Rows near named flat spaces through zero
lide_lated: [ -6  -1  -1  -4  -8  18   6   9 -28  11   9 -25   2  -1 -11 -21 -10 -18
  10  16  -9  13  23  -1  10  12   2  -3  13  -5   1 -13]
poz_fol: [ 27   9   8   6   9 -25   1   2  38   7  -3  -5 -36  21 -17 -27 -27  12
   4  -6  -5  -2 -12 -18  14 -18 -23  11   0  -9  32   8]
nebus_noseb: [-18   5  13   3   4 -24 -29  12   5  36  -7 -45  22 -46 -30 -13  -2 -13
  -7   6 -12 -17   2  20  38 -12  -1  -5  12 -24  -5 -11]
poz_fol: [ 10 -21 -20   1 -16 -21  28 -20 -28  45  14 -36  10   7  14  -8  -5  -8
  -5 -37   1  28  -1  13   7  -1  20  18  30 -11   1 -22]
nebus_noseb: [-16   7  15  -9   5   4   1   5   8 -18  -8   8   5   4 -13  13   9  10
 -14  19  -2  -5  12   4  -2 -15 -15   1 -15 -17  -7  14]
libuk_samo: [  6  -5  -2  -6   8  -8  18  -9  15  -1   9 -19 -10  17  -9 -11 -22   4
  -4 -21 -16   5 -10   2   9 -17  -7  18  17 -15  -3  -1]
libuk_samo: [ 18  26  23   1   8   5  12  20  31 -38  23  45 -65  95  -1  28  64   8
   4  13   9 -69  21 -28 -61  21   5  -7 -49  31  24  21]
poz_fol: [  9  -6  -6  -1  -8   2  -1  -4 -14   9  -4   8 -20  -5  -3 -19 -23  -9
  13  14  -5  27 -14 -18  14  -4 -20  -3   3  16  12  -9]
lide_lated: [-24  -6  -3 -13   8  32  13   5 -19 -11  23 -43  21  -4 -15 -10 -12 -19
   3  -5 -27  -4  17  17   8  10  15   4  30 -15 -34 -14]
nebus_noseb: [ -9  -5   1  -9  11  -6   8  -5  10  -4  21 -20  -6  16 -10  11  11  -9
  -6 -22 -23 -27 -14  11  -3  -8   7   8  11   0 -24  -9]
nebus_noseb: [  5  13   4  16  17 -14 -24  12  35   6   0 -22  19 -21   0  -4   4   5
   1 -25   6 -40   1  14   3  13  25  -4   8 -12   1   5]
vifos_lam: [ -1  15   5  18   9  -7 -33  11  27  -8 -23  16  36 -38  16  15  13  20
  -5  -4  29 -22   7  13  -6  13  18 -14 -15  -9   4  20]
mokod_visus: [-18  -5   0 -15   0  29  17  -3 -17 -32   5  14   7  13   2  17   6   0
  -6  13  -8   8   9   3 -15  -1  -3   2  -5   1 -23   4]
vifos_lam: [  3   0   5 -10  10   5  12  -3  16 -21  11   4 -31  28 -15  -5 -13   0
   2   0 -21  -7 -15 -12  -1 -14 -19   8   1   5  -4   2]
libuk_samo: [ -6  15  17   5   0  -2 -20  20   4   7  -9  -3   0 -11 -17  -7  10  -2
   1  28   5 -15  21  -3   8   4  -7 -12 -14  -7  14   5]
lide_lated: [-18  -5  -8  -6   0  39  -3   7 -29 -13  11 -13  17 -18  -1  -7  -7 -22
  14  11 -13   3  10   5   2  23  13 -11  16  11 -25 -14]
vifos_lam: [ 31  -2 -19  31   0 -35 -45  -5  21  41 -23   1   9 -66  21 -25 -31  -1
  21 -27  20   8 -46  -6  29  10   9 -13  14  22  26  -9]
vifos_lam: [-13 -13 -17  -4 -12  31   7  -5 -44   0   2  -4  29 -24  16  -2 -10 -13
   8   6   2  33  11   7   1  19  14  -5  16   6 -18 -13]
mokod_visus: [-13  -1  -2   6  -9   0 -12   5 -22  18   0  -7  27 -21  11  15  31 -10
  -3   1  13 -11  16  15  -6  19  26 -11  -2   3  -8  -8]
libuk_samo: [ -8  19  29  -6   5  -9   0  21  15   4   3 -21 -18  25 -38 -10  13   0
  -9  27  -9 -26  33  -2   7 -13 -17   2 -14 -27  15   9]
lide_lated: [ 17   5  -3   9  -1   0  10   1   9  -7   0  16  -2  23  20   6  11  15
   1 -12  21  -5  13  -5 -24  15  15   2  -9   0  15  12]
vifos_lam: [ -9  -5  -3  -3  -3  -1   0  -5  -9   1   1   3   9  -4   6  16  15  -3
  -6  -3   1  -3  -3   8  -5   0   7  -1  -2   4 -12  -4]
poz_fol: [  2 -13 -15  -4  -3  15   4  -9 -18  -4   8   4 -10  -6   6  -8 -18 -15
  14  -3 -13  18 -23  -8   4   5  -3  -2  14  25 -11 -15]
mokod_visus: [ 19  -4 -10  10  -5 -18   5 -10   6  13   0   9  -4   9  21   6   8   8
  -1 -24  16   2 -10  -2 -11   5  13   5  -1   7  13   1]
nebus_noseb: [ 18  -5 -11   5  -4   0  11  -5  -5   9  11  -3 -16  17  10 -11  -7  -5
  11 -15   1   6  -6  -9  -5  11   8   4   9  13  10  -8]
libuk_samo: [  2  11   9   5   1  -4   4   2  18 -19 -17  30  19  13  18  26  23  33
 -18   1  32  -5  24   6 -26   0   6   2 -27 -20  11  30]
poz_fol: [  8  -3   0   3  -7 -29  20 -15  11  13 -20   2  26   5  15  10  -3  35
 -28 -17  27  30  15  14  -1 -24  -2  21  -4 -44  16  20]
lide_lated: [  8   3   1   6   1 -17 -13  -5  17  -3 -14  29  -5  -7  11  15   9  12
  -3  -2  13  -5 -20  -5  -6  -7  -6  -4 -17  12   8   9]
mokod_visus: [ 32   4  -1   6   3 -17  16  -4  26   2   9   8 -40  45   4 -11  -5  10
   6 -19   3  -7  -9 -19 -12  -2  -5  11  -4   7  27   6]
vifos_lam: [  1  -2 -10   9 -10  12 -13   0 -18   4 -22  15  27 -40  18  -7 -17   5
   6  13  21  34   6  -1   8  11   1 -10   0   1   7   3]
vifos_lam: [ -6   4  10  -5   1  -5  11   5   2   2  12 -13  -6  27 -10   8  22  -1
  -9  -1  -5 -20  17   6  -9  -2   6   5  -4 -11  -2   1]
nebus_noseb: [ 28  -3 -11  10  -1 -10   7  -7  11  15  -4  -9 -10   0   6 -32 -41   8
  11 -18   5  27 -10 -11  14  -2  -5  10  17  -6  24   0]
vifos_lam: [ 13  -8   0   9 -34 -56  -3  -9 -30  76 -17  -4  -8  -8   4  -1  23  -3
 -12   9  26  31   3  -3  17 -17  -9   1 -12  -3  40 -13]
lide_lated: [ 12   2  -1   2  -1  -2  16  -2   7  -4   6   3  -7  28   9   2   6  10
  -2 -12   9  -2  11  -3 -16   5   8   8  -3  -5  10   7]
lide_lated: [ -4 -10 -10  -2 -11   9   8 -10 -23   6 -15  -1  26 -24  10  -8 -25   6
  -4   6   8  46   7   5  13  -6  -6   5  10 -16  -1   0]
poz_fol: [  3  10   3   4  10  25 -10  17   8 -12  -1 -17   1 -13 -15 -35 -35  -5
  18  14  -8   2  15  -8  15  14  -4  -6  13  -8   7   2]
libuk_samo: [ 30  10   2   9  -3   7   8  10   8   0  -2   7 -35  27  -4 -37 -27   5
  19  15   8  16  15 -29   0  10 -15   1  -4   3  41   8]
lide_lated: [  3 -10  -2  -5   1 -31  -8 -25  21 -10 -24  48 -12 -13  11  29  -2  20
 -16  -5   3  15 -55  -6   3 -40 -32   5 -20  16  -4  10]
poz_fol: [ 14  16   9  10   7  11 -11  24  12  10  -2 -33 -12  -9 -28 -56 -44  -7
  22  19  -7   5  24 -15  28  10 -12  -4  15 -18  30   0]
mokod_visus: [  2 -19 -13  -2 -28 -24   9 -23 -38  30  -8  30  -1   1  28  31  34  -2
 -12  -1  20  28 -16   0 -12  -8   1   0 -15  23   4 -11]
libuk_samo: [-10  -5   7 -14   8 -13  23  -9  12   1   9 -30   3  18 -19   1  -9   7
 -20 -16 -19   1   3  15  10 -29  -9  22  14 -35 -14   1]
mokod_visus: [-12   0   4  -7 -11  16   0   6 -28   2  -3   3  -2  -4  -9  -4   3 -11
   3  31  -2  16  16  -6   5   2 -11  -8  -6   4   1  -5]
lide_lated: [ -2  -7  -6  -6   4   0   8 -14   8 -18  -1  17   3   4  10  17  -1  10
  -8 -13  -2   5 -19   3  -8 -12  -4   7  -1   4 -15   5]
nebus_noseb: [ -2 -13 -20   4   2   6 -14 -16  -4  -9 -13  17  29 -46  26   9 -19   3
   4 -18   5  21 -34   8   6   2   7  -5  12  15 -20  -3]
mokod_visus: [ 16  -4  -3  -3   5  -7  13 -12  19 -12  -3  13 -22  18   1  -7 -25  13
   0 -10  -5  15 -21 -12   2 -18 -19  12   1   0   8   7]
mokod_visus: [ 19   4   5   4   7 -29   2  -3  30  11   8  -4 -33  27  -8  -4   3   4
  -1 -18  -6 -21 -18  -9   0 -12  -6   9  -2   3  16   1]
poz_fol: [ -4  -1  -3  -3   2  16 -10   5  -9  -7  12   3 -16  -2  -6  -3   2 -21
  16   9 -15 -14 -14  -9   0  12   0 -11   2  29 -11 -13]
libuk_samo: [ -7   1   9  -8   4  -1  -2   8  -3  10  19 -26 -26  13 -29 -12   3 -24
   7   9 -28 -22  -4  -4  12  -4  -8  -2   8   8  -6 -17]
poz_fol: [-18   8  15  -3  -2 -10 -13   5   2  -9  -6  27   5   5   2  43  55   5
 -17  15  11 -33   6   8 -21  -3   4 -11 -33   7  -9   9]
vifos_lam: [ -5  -9  -2  -9  -6  -5   8 -11 -11   0   0  13  -9   6   1  13   6  -2
  -6   4  -5  11 -14  -2  -1 -14 -12   3  -5   9  -7  -4]
libuk_samo: [ 10   0  -5   3   6  -3   8 -10  20 -20  -1  23   3  15  22  20   9  19
  -7 -23  12  -7 -10   2 -22   1  10   6  -8   3  -3  14]
nebus_noseb: [ 12 -10 -10  -5  -3   1  21 -13  -4  -2   7   2 -18  21   4  -8 -18   1
   4 -11  -8  21 -13  -9  -1  -7  -9  12   9   5   3  -4]
nebus_noseb: [ -3  -3  -5   5 -12   4 -14   2 -23  14 -12   9  12 -29   8  -3  -1  -7
   6  17  11  19   2  -2   8   8   0 -12  -3  10   5  -6]
mokod_visus: [-14   2   8 -12   1  17   7   5  -9 -16   6   1  -7  12 -14   2   3  -6
  -1  20 -13  -2  10  -3  -2  -4 -11  -1  -5   0 -10   0]
[ -1 -15 -15  -1  -4  -7  -4 -13 -15  20   2 -15   7 -27   3  -8 -19 -14
   5 -14 -12  18 -27   5  20  -6   0   2  22  10 -12 -19] -> nebus_noseb
[ 11   1  -6   1  20   7   3   0  27 -16  23 -20 -17  16  -6 -14 -19  -8
  14 -31 -23 -28 -21  -2  -1   8  11   6  22   9 -12  -6] -> poz_fol
[ -4   3   0   1   5  16  -1   4   4 -15  -5  -1  16 -11   1  -6 -14   7
   1   3   2   6  11   3   1   5   2  -1   4 -11  -4   8] -> poz_fol
[-17  -1   2  -2  12 -12 -15  -4  16  -6   1  -4  19 -20  -1  25  19   0
 -13 -17  -7 -29 -19  20   0  -8  10  -2   1  -1 -27  -1] -> libuk_samo
[ 25  -8  -8   1  -2 -25  12 -13  11  20   7  -5 -38  21  -4 -19 -22  -3
   7 -19 -11  12 -31 -16  11 -16 -15  13  11  11  18 -10] -> poz_fol
[ -3   8   7   6  12  -8 -34  13  17  11   1 -18  -8 -30 -22 -16  -9 -17
  13   5 -16 -28 -19  -2  23   2  -4 -13   7  12  -1 -11] -> libuk_samo
[ -9 -14  -4  -8 -20 -20   2 -17 -31  17  -1  31 -11   6  14  40  46  -9
 -12   8   6   4 -21   0 -14 -11  -4  -5 -22  31  -8 -12] -> poz_fol
[ 14   9   6   9  -8  -8   1  11  -3  20   1  -7 -14  16  -4 -16   6  -1
   6   9  12  -1  23 -10  -1  10   2  -2  -6  -4  29   1] -> lide_lated
[  6  -4  -5   1   4 -12  11  -8  10   5  11 -13  -1  14   5   4   3   2
  -5 -27  -4 -10  -8   7  -5  -2  12  10  10  -4  -5  -3] -> poz_fol
[ -1 -11 -11  -1  -2 -10   7 -17  -1  -2  -2  15  14  -2  22  27  14   9
 -12 -23   8   4 -17  11 -13  -5  11   6  -1   5 -14   1] -> mokod_visus
[ 10   8  13  -5 -10   2   9   3   0  -8 -26  29 -23  14 -12 -19 -27  20
  -2  44  11  44  16 -26  10 -23 -46   4 -23 -15  36  20] -> vifos_lam
[  6   0   2   5 -21  -8  -4  10 -33  46  -4 -23  -9 -10 -15 -32  -9 -18
  11  27   4  26  22 -10  24   4 -10  -6   5  -4  30 -16] -> poz_fol
[ 13   5   7   3  -2 -15  -6   5   8  15   0  -1 -31  10 -15 -17  -6  -6
   8  11  -5  -3  -7 -16  11  -7 -17  -2  -5   8  22  -4] -> poz_fol
[  5   4   5   2  -6  -3  -1   1   1   2 -22  13   2  -9  -2 -11 -19  15
  -3  20  13  30  10  -8  11 -12 -21   1 -10 -15  20  12] -> poz_fol
[  3  19  16  14   7  -7 -40  25  19  15 -17 -12  -2 -37 -24 -30 -17  -5
  13  27   3 -14   8  -8  28   5 -13 -17  -5  -6  24   4] -> libuk_samo
[ -9  -2   7  -7  -5 -13   5   5 -17  30  22 -37 -19  17 -25  -7  19 -26
   0   3 -22 -19   6   4  10  -3   2   2   9   1  -3 -22] -> nebus_noseb
[  4  13   4  12   7   7 -20  11  19 -15 -22  16  20 -26   8  -4 -12  18
   2  10  20   1  10  -1   1   8   0  -9 -10  -9  11  19] -> vifos_lam
[ 10   1   1  -1  -7   0  18   2  -9  10   9  -9 -17  30  -4 -12   0  -2
   2   3   0   8  18  -8  -4   3  -1   7   1  -5  16  -2] -> lide_lated
[ -9   0   0   5  -2 -13  -4   3  -7  21  12 -23  22  -3   6  18  37  -8
  -8 -19   6 -30  13  21 -10  14  33  -2   4  -5 -11  -9] -> vifos_lam
[ -6   0   0   0  -4   2   2   0  -8   1  -7   1  18  -8   5   6   5   6
  -7   4   9   9  13   7  -2   0   4   0  -3 -11  -2   5] -> poz_fol
[ 32  -2 -10  19 -17 -43   6  -8  -1  43   9  10 -20  33  31  16  45   2
   0 -33  31 -18  -4  -5 -27  17  30   2 -12  22  32  -7] -> mokod_visus
[ 37  13  -4  21   1   4   4  14  15   8   5  -6 -17  24  12 -33 -15   7
  21 -12  20  -4  23 -18 -11  31  18   0   4   0  40   7] -> mokod_visus
[ 16   2  -9   2  17  34 -15  -3  29 -53 -25  44 -12 -30   4 -28 -74  17
  24  15  -7  36 -39 -29  16  -7 -38  -6   2  18   4  18] -> vifos_lam
[ 14   9   6  18  -4 -41 -29   0  25  25 -36  20  12 -35   9   2  -1  24
 -10   3  32   8 -10   0  14 -15 -11  -5 -20 -12  31  17] -> lide_lated
[ -2  -1  -5  -2   2  23  -9   5 -10 -12   4   5 -11 -11  -5 -14 -17 -15
  18  14 -13   5 -10 -12   6  10  -7 -10   6  22  -6  -9] -> poz_fol
[ -6   3  -3   2  -6  29   4  15 -29   8  10 -29  15  -5  -4 -24  -8 -17
  14  13  -1   8  37   2   4  28  18  -7  16  -8   1 -10] -> lide_lated
[ 37  -1 -10  23 -11 -44 -10  -7  11  48 -12   0 -16  -8  15 -20 -10   6
   8 -21  23  13 -18 -12  11   1   3   2   2   8  43  -5] -> mokod_visus

Rows near named flat spaces through zero (a row that begins with a name and a colon came from that space)
zugef_kugi: [  2  -5  19  -8 -10  13   1   4   8   6 -20 -21  14 -27   4   4  11  13
 -17  -4  33 -23   3   7  18  15  23  42  22  14   7   6]
num_laga: [ -9  21  -4 -19  -2   5  15  -6   8  -9  15   5  10   0 -21   9  19   2
 -14   3   7   8  -2   5   6   5   5   0  -9  10  -4 -10]
buk_liguv: [ -2  15  -4 -13   3  -4  13 -13  -2   8   7   3  18   2 -15  13   3  -8
   0  15  -4  16  -4  -3   5  -3   6  -5 -19  -4  -8 -17]
ziru_fuzu: [ -1   4  -4   8  -7 -10 -15 -14 -20  15 -20 -15   5 -10   9  -7 -24 -16
  14   9   9   0   4   0   3  -8  13  10   1   5   4 -12]
num_laga: [ -4 -23   7  -7  -4   2  -4  15  10  17 -16  -2 -13  26  16  -8  18   6
 -17   1  -6 -13   0   9 -20  11 -10   5  33 -39  -9  25]
zugef_kugi: [  2  -9  23 -16  10  13   4 -18  -2  37 -32 -23  37 -15   1  15  23 -16
   0  30  26 -19   0   9   6  14  26  35  17 -10   7 -16]
buk_liguv: [-15  42  14 -20 -13  12  24 -12   6  16 -26 -13  46 -21 -27  20  19  -3
 -25   8  23   6  11  -9 -13  29  17  26  16   8   0 -20]
saziv_fim: [ 10  -3   8   5  22   4   5 -15   2  14  -2   3  18  -9   0  10   3 -11
  23  13 -10   7  -3  -6  -7  -6  -4  -9  -8  -7   9 -12]
num_laga: [ -4   9  -7   4  -7   0  -2  -3  16  -1  -1   0  -4  -9   8 -13  -5   6
  -5 -16   0  12  -3   7 -10 -11  -8   0  14  -6   4  11]
zugef_kugi: [  0  15  -7  -9 -21 -22 -21 -14 -22  21  -7 -10  -9   6   8  -9 -25  -1
  18   5  -6   6   7  -6  10  -7  13   6  -5  -3  -3  -3]
num_laga: [  4 -13   6   0   9   5   7   4   2   3  -2   1   6   2  -1   8   8  -2
  -4   8   0  -5  -3   0   3   4   1   2  -1  -6  -3   0]
buk_liguv: [  0  -9   8  -3  16  22  -2 -15  24   3  -3  -7   8 -21  10  -8  28  -5
   2  -1  23 -12  -6  25  -5  -6   3  15  24   2  23   2]
dutir_zar: [-22  32 -18  -9   0  -4  -9 -15 -22 -14  18  14 -16  34 -20  -7  15 -24
  15   9 -10   3  14   1 -30   7 -11 -34 -10  14   6 -25]
buk_liguv: [  6 -19  -4   8  -3  -9 -20  16 -15 -16  15   6 -36  18  12 -11 -11  10
  12 -10 -12 -15   4  -2   9  -2  -6 -11  -7   8  -1  14]
ziru_fuzu: [-16  42 -20  -6 -20 -12   4  -9 -12 -11   8   4   2   4 -20  -2 -16  -7
  -7  -4  -2  23   7  -7  -5  -2   2 -11 -16  16  -8 -17]
ziru_fuzu: [-17  23   2  -8  -9  13  -4   6  -9 -28  10   3 -12   8 -19  -2  25   2
  -7 -10  15 -21  18   1 -12  27   0  -2   8  38  12  -9]
saziv_fim: [  8  30   4 -17  -7   0  -8 -31   8   9   8 -12  14 -39  -1   0  -4  12
  23  -7  16   8   0   4  28 -13  23  23  -7  27  20  -9]
num_laga: [ -4  11 -16  12 -24 -17  -9   5 -11  -5  -7  -6 -10  -6   6 -13 -38   1
  -7 -12   2  13   2  -4   6 -12   3   3  -4   6 -10   4]
ziru_fuzu: [-4 -8 -2 -3  0  2 -3  1  6  2 -2 -2 -5  5  6 -7  7 -2 -7  1  5 -4 -3 12
 -2 -2  0  4 11 -9  0  6]
saziv_fim: [ 11 -15  17   1  22  10 -10 -16   3  22 -11  -6   9  -8  13   2  15  -8
  28  12   1 -14   0   3  -8   0   1   5  13  -9  20  -3]
saziv_fim: [ 24 -15  30   7  24   0  -3  -5 -30  22 -11  -3  21  -3  -4  30  -2  -7
  43  26 -14 -18  10 -33   9  18  10  -2 -23   9   8 -22]
buk_liguv: [ -7 -10 -18 -16   9 -10   0  -9 -10   3  20  10 -11  34  -5  -1   9 -20
   1  25 -11   7 -11  16   7 -14   0 -20 -22 -20 -15 -11]
num_laga: [-26  44  14  17   0  27  19  11   9 -19 -23  10  17   1 -26   5  30  -6
 -15 -21   0  -3  30 -23 -80  48 -32 -20  41  18  19 -10]
saziv_fim: [  8  -6   2  -8   8  -1   4   1  -3  -9  21   7  -2   3  -8  11   6   6
   7   6  -5  -2  -5  -2  22  -2   5  -5 -24   9  -3  -4]
buk_liguv: [ -4   6  -1   7   2   9  10  -1  14  -6  -5  -1  11 -15  -2  -1   2  -2
 -11  -8   9   7  -3   4  -9  -2  -4   3   9   2   4   0]
ziru_fuzu: [ 12   0  -3   6  -2 -16   6  -9   2  26 -12  -3  18 -11   9   6 -31   0
   7   6 -16  28 -10 -12   8 -19   2   0 -12 -26 -13   1]
dutir_zar: [  7   9   5   2   6  10  16 -29  31  28 -25 -20  49 -57   8   4  -9  -7
  -5   3  26  23 -16  13  11 -23  18  33  12  -9  10  -7]
zugef_kugi: [  0   3 -15   8   3 -10  -6 -10  -2   1   7   6  -7   3   6 -10 -17 -10
  14   0 -12  18  -5   2  -5 -21  -8 -17 -10  -8   0  -3]
dutir_zar: [ 10 -10  15  10   8  10   2  27   7 -25  17  16 -19   7  -2   6  13  27
   5 -22 -17 -15   8 -18  -7  18 -20 -15   1  14   7  18]
zugef_kugi: [ -2  -6  -2  -7   9  -7   4  -4  -8  19  -3   7   4  29  -3   7   7 -14
   4  22 -21   8  -2  -4 -15   2  -8 -18  -6 -31 -12  -6]
dutir_zar: [ 13   9  21  -9 -27 -17 -18  15  -4  26 -14  -4 -18  10  15  -1 -13  42
  15 -22 -28  -5  18 -32  -6  20  -6   9  21 -17  -2  33]
dutir_zar: [ -2   4  -5 -10 -17  -7 -10  -3  11  11  -3  -7 -10  -2  13 -14  -6  13
  -6 -11   3   5  -3  10   5 -10   4  13  15 -13  -2  17]
dutir_zar: [ 10  -8   9  16   9  13  15   8  27  -7  -3   1  14 -30   5   4  -2  14
  -8 -17   4   7  -7  -3   1  -5  -8   7   8   2   6  12]
buk_liguv: [  8   3  11 -20  -1 -13  -3 -15 -17  37 -11  -7  15  10  -2  15  -2  -3
  18  26 -11   2   2 -13  11   5  16   8 -11 -19  -8 -11]
dutir_zar: [  7   3  12   1  28  29  17 -15  32 -13  13   2  25 -39  -8  10  29   2
   6  -6  19  -1  -9  11   5  -5   1   7   0  23  26  -9]
num_laga: [  9  -5  -5   0   1  -8 -28 -17   7  12   8  -2 -23  -5  26 -22  -9   7
  32 -10  -8   2  -3  12   4 -25  -3  -1   8  -7  17  14]
buk_liguv: [ 10 -11   5  -2  10  -7   1 -15   3  36 -16  -6  18  -3  12   5  -8 -10
  13  18 -10  13  -9  -1   0 -13   3   3   0 -33  -4  -2]
ziru_fuzu: [  2 -24   5   1  10  13  -4   4  29   5  -3   0 -10   1  21 -14  21   8
  -6 -10   2  -9  -8  20 -14  -6 -13   4  32 -24  10  25]
ziru_fuzu: [ 13  -2  13   9  19  11   8  10   5 -22  22  16  -2  -6 -11  14  12  15
  17 -11 -14  -5   4 -18   0  10 -14 -18 -16  22  12   0]
num_laga: [-25  50  -9 -13 -26   0 -15  -9   7  -5   0   4 -21  14  -4 -24  14   8
   0 -26  -4   6  21   2 -45  13 -17 -11  36   6  15   8]
saziv_fim: [ -2   7 -14   0  -3 -19   7  -8  -4  21  -6   5   9  15   0   2 -22 -13
   0  13 -23  31  -7  -7 -10 -15  -7 -17 -12 -34 -20  -5]
num_laga: [  3 -14  17  -1  23  19  14   3  14   3  -2   5  14   2  -5  14  32  -2
  -2   8  -1 -11  -2   0 -15  14  -9  -3  10  -9   7  -1]
ziru_fuzu: [ 11   8 -10  -2   2 -13  29   0  39  16  12  18  16  -4   2   8 -18  21
 -11 -12 -39  56 -22 -11  -4 -27 -24 -20 -12 -50 -23  21]
zugef_kugi: [  2  -3   0 -11 -39 -16 -20   3  -1  24 -26 -27 -10 -14  25 -18 -28  21
 -16 -12  19  -6   0   9  27  -6  25  45  24 -10  -9  25]
zugef_kugi: [  1   7 -12  11 -14 -11 -15  -3  -1  -4  -1  -4 -14 -12  14 -18 -28   6
   7 -17   0   9   0   1   4 -17  -1   2   2   7   4   9]
saziv_fim: [  8   6  -3 -10   4  -8   5  -9  -4   2  17   5   6  -1  -9  11  -6   3
  11   8 -10  13  -6  -6  21  -9   6  -6 -28   3  -6  -9]
ziru_fuzu: [  0 -34  12  -9   5  11  -5  12  -2   3  -8  -9  -7  13   8   1  26  -2
 -15  13  18 -34  -2  17  10  14  11  20  16  -7  -2   8]
saziv_fim: [  1 -28  -1 -11  20  18  -5  -2  28 -11  23   7 -20   8  13 -13  39   4
  -2  -3   8 -16 -14  35   3 -12  -8  -1  15 -10  13  17]
saziv_fim: [  2  -2   9  22  21  11   9  -4   2   7 -18   2  21  -9   0   7   2 -18
  11   6  -5   3   4 -10 -32   5 -14 -13   9  -6  11 -11]
dutir_zar: [  5 -20   4  11  15   8   9  14  -4 -16   6   6   2   1  -5  10   4  -4
  -5   5   1 -10  -4  -3   7   5  -2  -6 -13   9  -3  -4]
zugef_kugi: [ -1   2  -4   5  11   2   4  -2  -1  -8  10  10   0   6  -6   2   3  -8
   8   3  -9   6  -1  -3  -9  -3 -10 -18 -10   2   2  -7]
zugef_kugi: [ -2  10 -13 -42 -30 -25  -4   0 -12   6  25   0 -18  25 -10   3  -5  19
 -14   9  -5   7  -6   5  47  -5  24  12 -27  -5 -28   5]
buk_liguv: [-14   6  -5   2 -25  -8  -5  27 -19 -17  -6   1 -21  25  -6  -6  -7   6
 -23 -10   0 -12  14 -10 -10  22  -3  -2   8   8 -15   8]
dutir_zar: [-16  28 -16  -9 -14 -14 -11 -16 -17  10  -4   0  -6  20  -6 -10  -7 -17
   7   8  -7  13   9   0 -20  -1  -1 -13   1  -6  -3 -14]
[ -2   8  13 -17 -12   0 -10   1 -16   9  -7  -8  -3   8  -5   6  12   7
   3   5   7 -21  14  -7   5  23  14  15   7  11   3  -3] -> buk_liguv
[  0   2 -19   1 -12  -8  -2   5  13 -22  22   5 -18  -9   5 -14 -17  15
 -11 -20   3  14 -11  12  23 -24   0   0 -11   9  -6  14] -> zugef_kugi
[ 11 -24   2  -2  17 -16   1  -4 -15  32  -3   7   4  31   6  13  -6 -15
  20  32 -33  10  -8 -11  -3  -7  -6 -21 -19 -44 -17  -5] -> saziv_fim
[  1 -26 -13  19 -10 -22 -10  22 -16   7 -11   4 -24  31  19 -12 -34  -4
  -6   0 -25   6  -3  -8 -10  -9 -15 -17   0 -34 -24  18] -> buk_liguv
[-12  20   0   1   1  17  25   3  30 -12  -1   7  18 -12 -14   3  19   3
 -27 -14   7  15  -2   3 -24   7 -14  -3  17  -2   2   2] -> num_laga
[  0 -13 -10  13  13  -5  29  31 -14 -32  25  27  -2  32 -27  23  -5  -6
 -19  10 -28  12  -6 -21   2   8 -19 -39 -44  -1 -31 -10] -> saziv_fim
[  1   6   7  12 -30  -7 -20  17  -8   1 -24 -14 -17 -10  16 -15 -24  22
  -3 -27   6 -14  17 -14  -5  13   2  20  28  11   5  22] -> zugef_kugi
[ -2  -9  -3 -22 -22  -9   4  19   7   0   8   0 -14  17   1   0   2  24
 -32  -5   0  -1  -7   7  24   3   8  15   1 -16 -25  22] -> zugef_kugi
[  4 -12  -2 -14   6   0  -6  -7   9   5  15   2 -10   7   7  -4  13   4
   6   5  -1  -3  -9  16  14 -11   3   2  -2 -10   2   7] -> saziv_fim
[  2  18   0   8 -18 -17  12  20 -35 -12  -2   3   9   5 -25  22 -34   4
  -7   3 -12   7  13 -39  14  20   8  -6 -35  24 -23 -16] -> saziv_fim
[  6   6   8 -13  17   6  -9 -19  -4   2  18   4  -1   0  -6   6  21  -2
  32   9  -3  -9   4   1   5   1   4  -7 -11  15  19 -13] -> num_laga
[-26  31 -10 -18  -4  17  23  -6  11 -22   9   3  17   0 -31   5  32 -13
 -35   3  25   4   1  17 -11  13   4   2   4  19  -1 -20] -> buk_liguv
[  9 -28   2  22   3  -4  -9   7   8  17 -22  -6  -5  -4  29 -12 -20  -1
   4  -5  -8   1  -6   1 -12 -13 -11   2  20 -30  -1  20] -> buk_liguv
[-11  27 -15  -6 -15   0   7  -7  23  -9   8   2   0 -13  -3 -12  -3   9
 -17 -20   6  23  -4  11  -6 -13  -5   1   9   1   0   7] -> num_laga
[ -7 -13   5  -1  -6   3   4  17   8   8 -17  -1  -4  18   7  -3  11   3
 -24  -1  -2  -7   1   3 -20  13 -10   4  26 -28 -11  17] -> num_laga
[-25  25 -16  18 -21   9   6   7  20 -18 -20  -4   1 -14   2 -23  -8  -5
 -36 -29  19  13   5  11 -39   1 -15   3  39   3   4   9] -> saziv_fim
[ 14 -12  17  26  14  15  16  27  19 -22   4  13   3 -16  -1  11   1  23
  -2 -25 -13  -2   2 -23 -11  12 -23 -11   3  10   6  17] -> dutir_zar
[-20   5 -23 -27 -19 -15  11   7 -29 -14  15   1  -4  35 -27   8   1 -18
 -38  28  13   0  -5  12  30   6  23   2 -33   6 -36 -22] -> ziru_fuzu
[-12   6 -22   7   0  -4 -19 -13 -24 -21  12  -1 -18   6  -2 -17 -10 -26
  13   6  14  -7   3  16   4 -13   7 -11 -14  30   9 -21] -> ziru_fuzu
[ -7 -37  -7  -8   6  -3 -20   0  -5  15  -5  -3 -26  37  22 -19  17 -18
  -2  19   1 -21  -7  30  -7  -8  -2  -2  19 -35  -4  11] -> buk_liguv
